Below are the code and all the weights of a small trained network. Each question names an input and a class and asks about switching units off, where a switched-off unit gives its printed mean instead of its output.

import numpy as np


def w(rows, s, z=0):
    codes = np.array(rows[::2]) - 128.0
    scale = np.full(codes.shape[1], s)
    scale[-1] = z or s
    return codes * scale


def f(y):
    return np.maximum(y, 0)


def log_softmax(a):
    a = a - a.max(-1, keepdims=True)
    return a - np.log(np.exp(a).sum(-1, keepdims=True))


def net(x, mask):
    res = np.array(x, float).reshape(1, 8) / 4 @ E
    y = f(res @ A[0][:, :-1].T + A[0][:, -1])
    res = res + np.where(mask, y, B[0][:, -1]) @ B[0][:, :-1]
    return log_softmax(res[-1] @ U[:, :-1].T + U[:, -1])


A, B = {}, {}
E = w([
[72,99,146,177,124,183,98,151,103,212],'x0',
[125,122,131,131,125,124,130,126,133,127],'x1',
[194,145,173,157,106,121,183,187,125,170],'x2',
[121,124,125,134,128,119,129,141,131,122],'x3',
[128,123,121,132,126,122,127,141,126,121],'x4',
[127,128,131,128,120,127,124,129,123,125],'x5',
[144,130,78,110,56,250,114,158,237,116],'x6',
[131,141,121,213,138,185,162,97,100,73],'x7',
],0.017)
A[0] = w([
[3,60,114,88,191,116,16,34,74,38,2],'neuron 1',
[119,110,177,128,171,50,127,81,63,142,28],'neuron 2',
[121,145,145,221,168,162,199,86,67,58,56],'neuron 3',
[105,130,166,158,188,32,141,98,25,139,82],'neuron 4',
[200,120,124,93,175,97,140,103,111,84,110],'neuron 5',
[201,153,150,70,127,56,159,98,95,40,97],'neuron 6',
[62,71,179,174,137,152,83,140,39,234,67],'neuron 7',
[236,111,249,167,125,100,188,188,66,169,27],'neuron 8',
[113,109,158,25,135,37,106,150,129,202,40],'neuron 9',
],0.011,0.0077)
B[0] = w([
[145,182,150,63,155,126,194,200,99,187,241],'neuron 1',
[120,80,104,104,73,160,121,103,175,128,214],'neuron 2',
[156,76,119,124,159,100,9,120,67,181,210],'neuron 3',
[142,76,130,97,36,177,145,126,164,96,254],'neuron 4',
[104,148,152,187,129,115,124,145,151,93,186],'neuron 5',
[56,172,128,193,161,100,135,100,170,88,222],'neuron 6',
[46,167,125,187,161,68,134,92,193,51,235],'neuron 7',
[166,174,123,95,139,131,193,178,81,158,218],'neuron 8',
[183,101,112,149,143,87,43,97,85,168,204],'neuron 9',
],0.013,0.022)
U = w([
[153,96,130,130,35,206,127,124,214,130,175],'0',
[74,151,141,214,156,79,148,111,180,113,4],'1',
[168,155,144,121,130,103,232,155,92,195,253],'2',
[178,89,136,156,135,77,10,111,101,175,48],'3',
],0.012,0.005)

Each question gives the input, the list of numbers given to net, and the class t.
The units are the neurons (one row each of A and B). Each row of codes is followed by its name. A weight is (code - 128) times the scale printed after its matrix; where a second scale follows, it is the last column's (A, B and U).
mask holds one flag per neuron, in row order. A switched-off neuron (its flag False) gives its mean, the last column of its row in B, instead of its output. The means were averaged over made-up inputs and are rounded, as every weight is.
A unit's drop is (log p(t) with every unit on - log p(t) with that unit switched off) / (log p(t) with every unit on - log p(t) with every unit switched off).
The circuit of an input: a set's keep is (log p(t) with only the set's units on - log p(t) with every unit switched off) / (log p(t) with every unit on - log p(t) with every unit switched off). Starting from all 9 units, units are removed one at a time, each time the one whose removal leaves the highest keep (on an exact tie, the one counted first), for as long as the keep stays at least 0.8.
units of the circuit, in order: the units of the circuit, biggest drop first
unit that matters most: the unit with the biggest drop
top k neurons: the k neurons with the biggest drops, biggest first
drop when u is switched off: that unit's drop, to one decimal
input [-8,-7,4,0,-8,-8,-7,-6], class 1: units of the circuit, in order => [neuron 6]
input [-1,2,0,-8,-3,-7,-2,2], class 0: units of the circuit, in order => [neuron 9; neuron 7; neuron 1]
input [0,5,-7,-2,5,-1,5,7], class 2: top 3 neurons => [neuron 1; neuron 9; neuron 4]
input [8,8,-2,1,-3,-3,-7,-3], class 1: top 2 neurons => [neuron 7; neuron 9]
input [-8,4,6,4,-3,1,3,5], class 1: top 2 neurons => [neuron 6; neuron 1]
input [-7,8,5,-2,7,7,-5,3], class 1: top 3 neurons => [neuron 6; neuron 5; neuron 1]
input [5,-2,-8,-4,-8,4,-5,-8], class 2: top 2 neurons => [neuron 1; neuron 3]
input [-3,-6,6,2,4,2,2,-7], class 3: top 2 neurons => [neuron 9; neuron 1]
input [4,-7,0,-2,5,-6,-8,-4], class 0: top 2 neurons => [neuron 4; neuron 2]
input [7,-7,0,0,5,8,4,-4], class 1: top 2 neurons => [neuron 4; neuron 7]
input [-1,-1,-6,7,6,1,-7,-3], class 0: top 3 neurons => [neuron 4; neuron 2; neuron 8]
input [3,2,-6,-3,-3,0,-6,-6], class 0: top 4 neurons => [neuron 4; neuron 2; neuron 3; neuron 8]
input [1,-3,3,2,-7,2,-3,1], class 0: top 3 neurons => [neuron 1; neuron 4; neuron 2]
input [7,-5,0,1,4,-6,4,-7], class 1: unit that matters most => neuron 7
input [0,-6,-3,5,1,-2,0,7], class 3: drop when neuron 3 is switched off => 0.6
input [-3,8,4,-2,8,4,2,-7], class 3: drop when neuron 7 is switched off => 0.0
input [5,-1,-2,3,-5,1,-8,-2], class 0: drop when neuron 2 is switched off => 0.2
